Below are the code and all the weights of a small trained network. Each question names an input and a class and asks about switching units off, where a switched-off unit gives its printed mean instead of its output.

import numpy as np


def w(rows, s, z=0):
    codes = np.array(rows[::2]) - 128.0
    scale = np.full(codes.shape[1], s)
    scale[-1] = z or s
    return codes * scale


def norm(h):
    return h / np.sqrt((h * h).mean(-1, keepdims=True) + 1e-5)


def f(y):
    return np.maximum(y, 0)


def log_softmax(a):
    a = a - a.max(-1, keepdims=True)
    return a - np.log(np.exp(a).sum(-1, keepdims=True))


def net(x, mask):
    res = np.array(x, float).reshape(1, 2) / 4 @ E
    u = 0
    for l in range(2):
        y = f(norm(res) @ A[l][:, :-1].T + A[l][:, -1])
        res = res + np.where(mask[u : u + 5], y, B[l][:, -1]) @ B[l][:, :-1]
        u += 5
    return log_softmax(norm(res)[-1] @ U[:, :-1].T + U[:, -1])


A, B = {}, {}
E = w([
[123,156,3],'x0',
[67,204,137],'x1',
],0.0047)
A[0] = w([
[88,254,108,3],'0.n0',
[50,53,182,165],'0.n1',
[83,230,12,5],'0.n2',
[174,169,62,55],'0.n3',
[155,53,87,88],'0.n4',
],0.0079,0.0024)
B[0] = w([
[4,2,157,207],'0.n0',
[134,179,38,207],'0.n1',
[187,181,170,254],'0.n2',
[169,159,107,184],'0.n3',
[71,106,104,189],'0.n4',
],0.0095,0.0047)
A[1] = w([
[172,120,68,254],'1.n0',
[247,185,195,219],'1.n1',
[193,95,86,111],'1.n2',
[97,120,67,56],'1.n3',
[202,41,129,156],'1.n4',
],0.013,0.0017)
B[1] = w([
[93,86,190,243],'1.n0',
[230,201,157,255],'1.n1',
[133,186,103,217],'1.n2',
[206,95,200,184],'1.n3',
[2,193,80,208],'1.n4',
],0.0084,0.0057)
U = w([
[35,123,120,204],'0',
[199,249,100,125],'1',
[171,80,219,169],'2',
[203,64,68,2],'3',
[198,61,74,3],'4',
],0.015,0.0074)

Each question gives the input, the list of numbers given to net, and the class t.
The units are the neurons (one row each of A and B). Each row of codes is followed by its name. A weight is (code - 128) times the scale printed after its matrix; where a second scale follows, it is the last column's (A, B and U).
mask holds one flag per neuron, layer by layer. A switched-off neuron (its flag False) gives its mean, the last column of its row in B, instead of its output. The means were averaged over made-up inputs and are rounded, as every weight is.
A unit's drop is (log p(t) with every unit on - log p(t) with that unit switched off) / (log p(t) with every unit on - log p(t) with every unit switched off).
The circuit of an input: a set's keep is (log p(t) with only the set's units on - log p(t) with every unit switched off) / (log p(t) with every unit on - log p(t) with every unit switched off). Starting from all 10 units, units are removed one at a time, each time the one whose removal leaves the highest keep (on an exact tie, the one counted first), for as long as the keep stays at least 0.8.
units of the circuit, in order: the units of the circuit, biggest drop first
k most important neurons: the k neurons with the biggest drops, biggest first
k most important neurons of layer l: the k neurons of layer l with the biggest drops, biggest first
input [2,-4], class 0: units of the circuit, in order -> (1.n1)
input [2,1], class 2: units of the circuit, in order -> (1.n4, 0.n0)
input [-8,4], class 1: units of the circuit, in order -> (0.n0, 0.n1)
input [2,0], class 2: 2 most important neurons -> (1.n4, 0.n1)
input [0,-3], class 2: 4 most important neurons -> (0.n4, 1.n3, 0.n2, 0.n0)
input [5,-8], class 0: 2 most important neurons -> (1.n4, 1.n1)
input [2,2], class 2: 4 most important neurons of layer 0 -> (0.n0, 0.n2, 0.n1, 0.n4)
input [-2,0], class 2: 2 most important neurons of layer 0 -> (0.n2, 0.n1)
input [-3,6], class 0: 2 most important neurons -> (1.n1, 1.n0)
input [-6,3], class 1: 2 most important neurons of layer 0 -> (0.n0, 0.n4)
input [-7,1], class 1: 2 most important neurons -> (0.n0, 0.n1)
input [1,-3], class 2: 2 most important neurons of layer 0 -> (0.n4, 0.n2)
input [-8,6], class 1: 2 most important neurons of layer 1 -> (1.n0, 1.n3)
input [1,-6], class 0: units of the circuit, in order -> (1.n4)
input [-1,-1], class 2: 2 most important neurons of layer 0 -> (0.n2, 0.n0)
input [-2,5], class 0: 2 most important neurons of layer 1 -> (1.n1, 1.n0)
input [-7,-3], class 1: 2 most important neurons -> (0.n0, 1.n1)
input [4,5], class 0: 4 most important neurons -> (0.n0, 1.n1, 1.n3, 1.n0)
input [1,-1], class 2: 2 most important neurons -> (0.n4, 0.n2)
input [-5,-4], class 1: 2 most important neurons of layer 0 -> (0.n0, 0.n4)
input [-1,0], class 2: 3 most important neurons of layer 1 -> (1.n3, 1.n0, 1.n4)
input [-1,-7], class 0: most important neuron -> (1.n4)
input [-7,-5], class 1: 2 most important neurons -> (0.n0, 1.n1)
input [-6,1], class 1: 2 most important neurons of layer 0 -> (0.n0, 0.n1)
